Below are the code and all the weights of a small trained network. Each question names an input and a target symbol and asks about switching units off, where a switched-off unit gives its printed mean instead of its output.

import numpy as np


def w(rows, s, z=0):
    codes = np.array(rows[::2]) - 128.0
    scale = np.full(codes.shape[1], s)
    scale[-1] = z or s
    return codes * scale


def f(y):
    return np.maximum(y, 0)


def softmax(a):
    e = np.exp(a - a.max(-1, keepdims=True))
    return e / e.sum(-1, keepdims=True)


def log_softmax(a):
    a = a - a.max(-1, keepdims=True)
    return a - np.log(np.exp(a).sum(-1, keepdims=True))


def net(x, mask):
    ids = ['ΣΨεημπφ'.index(c) for c in x.split()]
    T = len(ids)
    res = E[ids] + P[:T]
    u = 0
    for l in range(2):
        q, k, v = (res @ M[l].T for M in (Q, K, V))
        z = softmax(np.where(np.tri(T) > 0, q @ k.T / 3**0.5, -1e9)) @ v
        res = res + np.where(mask[u], z, O[l][:, -1]) @ O[l][:, :-1]
        u += 1
        y = f(res @ A[l][:, :-1].T + A[l][:, -1])
        res = res + np.where(mask[u : u + 12], y, B[l][:, -1]) @ B[l][:, :-1]
        u += 12
    return log_softmax(res[-1] @ U[:, :-1].T + U[:, -1])


Q, K, V, O, A, B = {}, {}, {}, {}, {}, {}
E = w([
[116,91,218,127],'Σ',
[139,74,89,174],'Ψ',
[185,107,64,106],'ε',
[124,167,167,160],'η',
[254,113,218,192],'μ',
[157,109,165,83],'π',
[227,72,148,190],'φ',
],0.025)
P = w([
[132,119,197,9],'0',
[173,133,132,98],'1',
[170,128,129,115],'2',
[168,127,129,126],'3',
[171,121,126,135],'4',
[170,113,122,141],'5',
[165,117,127,146],'6',
[172,116,135,147],'7',
],0.012)
Q[0] = w([
[1,179,35,128],'0.h0',
[22,16,169,39],'0.h0',
[115,81,150,206],'0.h0',
],0.007)
K[0] = w([
[142,134,8,80],'0.h0',
[105,192,132,152],'0.h0',
[88,113,154,96],'0.h0',
],0.012)
V[0] = w([
[111,253,227,204],'0.h0',
[183,228,203,95],'0.h0',
[112,88,143,169],'0.h0',
],0.0051)
O[0] = w([
[8,255,89,19,217],'0.h0',
[226,174,162,204,254],'0.h0',
[179,84,176,157,147],'0.h0',
],0.0067,0.0059)
A[0] = w([
[119,163,70,214,120],'0.n0',
[122,135,65,92,108],'0.n1',
[99,169,128,162,165],'0.n2',
[145,176,126,36,165],'0.n3',
[98,121,132,156,60],'0.n4',
[114,122,88,152,97],'0.n5',
[139,67,99,135,197],'0.n6',
[139,149,74,128,85],'0.n7',
[89,74,162,174,130],'0.n8',
[134,28,180,148,177],'0.n9',
[96,134,114,149,83],'0.n10',
[5,186,121,60,1],'0.n11',
],0.012,0.0049)
B[0] = w([
[181,92,152,63,190],'0.n0',
[98,178,99,170,138],'0.n1',
[176,78,19,63,202],'0.n2',
[148,33,149,121,199],'0.n3',
[86,94,115,100,128],'0.n4',
[176,130,221,167,135],'0.n5',
[124,179,63,80,179],'0.n6',
[57,213,219,133,139],'0.n7',
[67,186,52,128,166],'0.n8',
[152,212,127,52,254],'0.n9',
[92,147,224,190,128],'0.n10',
[78,160,2,66,146],'0.n11',
],0.0076,0.0069)
Q[1] = w([
[90,28,113,68],'1.h0',
[250,148,63,147],'1.h0',
[115,120,95,103],'1.h0',
],0.011)
K[1] = w([
[142,83,112,254],'1.h0',
[155,152,101,16],'1.h0',
[115,121,177,156],'1.h0',
],0.014)
V[1] = w([
[82,146,224,15],'1.h0',
[3,185,218,193],'1.h0',
[233,71,157,173],'1.h0',
],0.0052)
O[1] = w([
[13,95,96,254,245],'1.h0',
[157,189,105,180,34],'1.h0',
[189,20,72,245,112],'1.h0',
],0.0084,0.011)
A[1] = w([
[117,103,204,171,163],'1.n0',
[155,45,70,81,183],'1.n1',
[92,161,228,157,120],'1.n2',
[43,143,85,132,62],'1.n3',
[97,116,82,209,23],'1.n4',
[165,229,98,214,97],'1.n5',
[12,186,145,89,30],'1.n6',
[72,169,160,126,133],'1.n7',
[211,189,125,71,133],'1.n8',
[188,186,125,179,245],'1.n9',
[54,231,74,166,119],'1.n10',
[67,127,59,84,254],'1.n11',
],0.011,0.0069)
B[1] = w([
[171,158,126,23,236],'1.n0',
[26,155,254,159,219],'1.n1',
[200,90,47,30,238],'1.n2',
[225,80,163,166,180],'1.n3',
[178,47,74,52,181],'1.n4',
[165,49,168,109,207],'1.n5',
[34,103,88,224,230],'1.n6',
[195,172,95,134,219],'1.n7',
[142,67,78,225,196],'1.n8',
[62,158,100,232,245],'1.n9',
[148,197,226,180,247],'1.n10',
[230,150,109,53,255],'1.n11',
],0.0083,0.008)
U = w([
[52,133,97,206,192],'Σ',
[178,114,136,133,2],'Ψ',
[112,253,166,152,165],'ε',
[76,69,64,118,182],'η',
[139,104,81,21,123],'μ',
[69,125,127,147,189],'π',
[109,126,187,99,101],'φ',
],0.014,0.0076)

Each question gives the input, a string of symbols that net reads in full, and the target symbol t.
The units are the heads (3 rows each of Q, K, V and O) and the neurons (one row each of A and B). Each row of codes is followed by its name. A weight is (code - 128) times the scale printed after its matrix; where a second scale follows, it is the last column's (O, A, B and U).
mask holds one flag per unit, layer by layer, with each layer's heads first. A switched-off unit (its flag False) gives its mean, the last column of its rows in O or B, instead of its output. The means were averaged over made-up inputs and are rounded, as every weight is.
A unit's drop is (log p(t) with every unit on - log p(t) with that unit switched off) / (log p(t) with every unit on - log p(t) with every unit switched off).
The circuit of an input: a set's keep is (log p(t) with only the set's units on - log p(t) with every unit switched off) / (log p(t) with every unit on - log p(t) with every unit switched off). Starting from the 12 units with the biggest drops (on a tie, the unit counted first), units are removed one at a time, each time the one whose removal leaves the highest keep (on an exact tie, the one counted first), for as long as the keep stays at least 0.8.
units of the circuit, in order: the units of the circuit, biggest drop first
most important unit: the unit with the biggest drop
top k neurons: the k neurons with the biggest drops, biggest first
top k neurons in layer l: the k neurons of layer l with the biggest drops, biggest first
drop of u: that unit's drop, to one decimal
input η μ Ψ Σ, target μ: most important unit	0.h0
input ε η Ψ, target φ: units of the circuit, in order	1.n1, 1.h0, 0.h0
input ε φ η η, target φ: units of the circuit, in order	1.h0, 0.h0, 1.n1
input μ Ψ η Ψ, target Σ: units of the circuit, in order	1.h0, 1.n1, 0.n9
input Ψ η η μ η η Σ Σ, target ε: top 4 neurons	0.n8, 0.n3, 0.n9, 0.n0
input Σ η Ψ, target Ψ: top 4 neurons	0.n9, 1.n4, 1.n10, 1.n3
input π Ψ η Σ Σ φ π ε, target η: top 4 neurons	1.n4, 0.n9, 1.n10, 0.n3
input η Σ η ε μ η π, target φ: units of the circuit, in order	1.n1, 1.h0
input η Σ π, target φ: units of the circuit, in order	0.n3, 1.n1
input Σ Σ μ μ η, target Ψ: top 3 neurons	0.n9, 1.n4, 1.n5
input Ψ η Ψ η μ Σ Σ Ψ, target μ: top 3 neurons	0.n9, 0.n6, 1.n11
input η η Σ φ ε, target ε: top 2 neurons	0.n11, 0.n1
input μ η η η Ψ, target Σ: top 3 neurons in layer 0	0.n0, 0.n9, 0.n5
input Σ η Σ Ψ ε, target Ψ: top 2 neurons in layer 0	0.n9, 0.n1
input φ π Σ η Ψ Σ, target ε: top 4 neurons in layer 0	0.n8, 0.n9, 0.n3, 0.n2
input π μ Σ η φ, target Σ: most important unit	1.n9
input ε η Σ η η, target φ: top 2 neurons	1.n1, 0.n6
input Σ Σ Ψ η η, target Ψ: top 3 neurons	0.n9, 1.n4, 1.n10
input Ψ Ψ Ψ μ η η η Σ, target μ: top 4 neurons	1.n2, 1.n10, 1.n1, 0.n6
input π φ ε, target η: most important unit	1.h0
input η η Ψ, target ε: top 2 neurons in layer 0	0.n11, 0.n6
input μ η η π Ψ η, target Σ: top 2 neurons in layer 0	0.n2, 0.n0
input Σ π Ψ η π η Ψ Ψ, target Ψ: top 2 neurons in layer 0	0.n9, 0.n8
input π π ε η π η, target η: top 2 neurons in layer 1	1.n4, 1.n10
input μ Ψ η η η Ψ ε, target Σ: drop of 1.h0	0.3
input Ψ Σ η φ π Ψ, target μ: drop of 0.n6	1.2
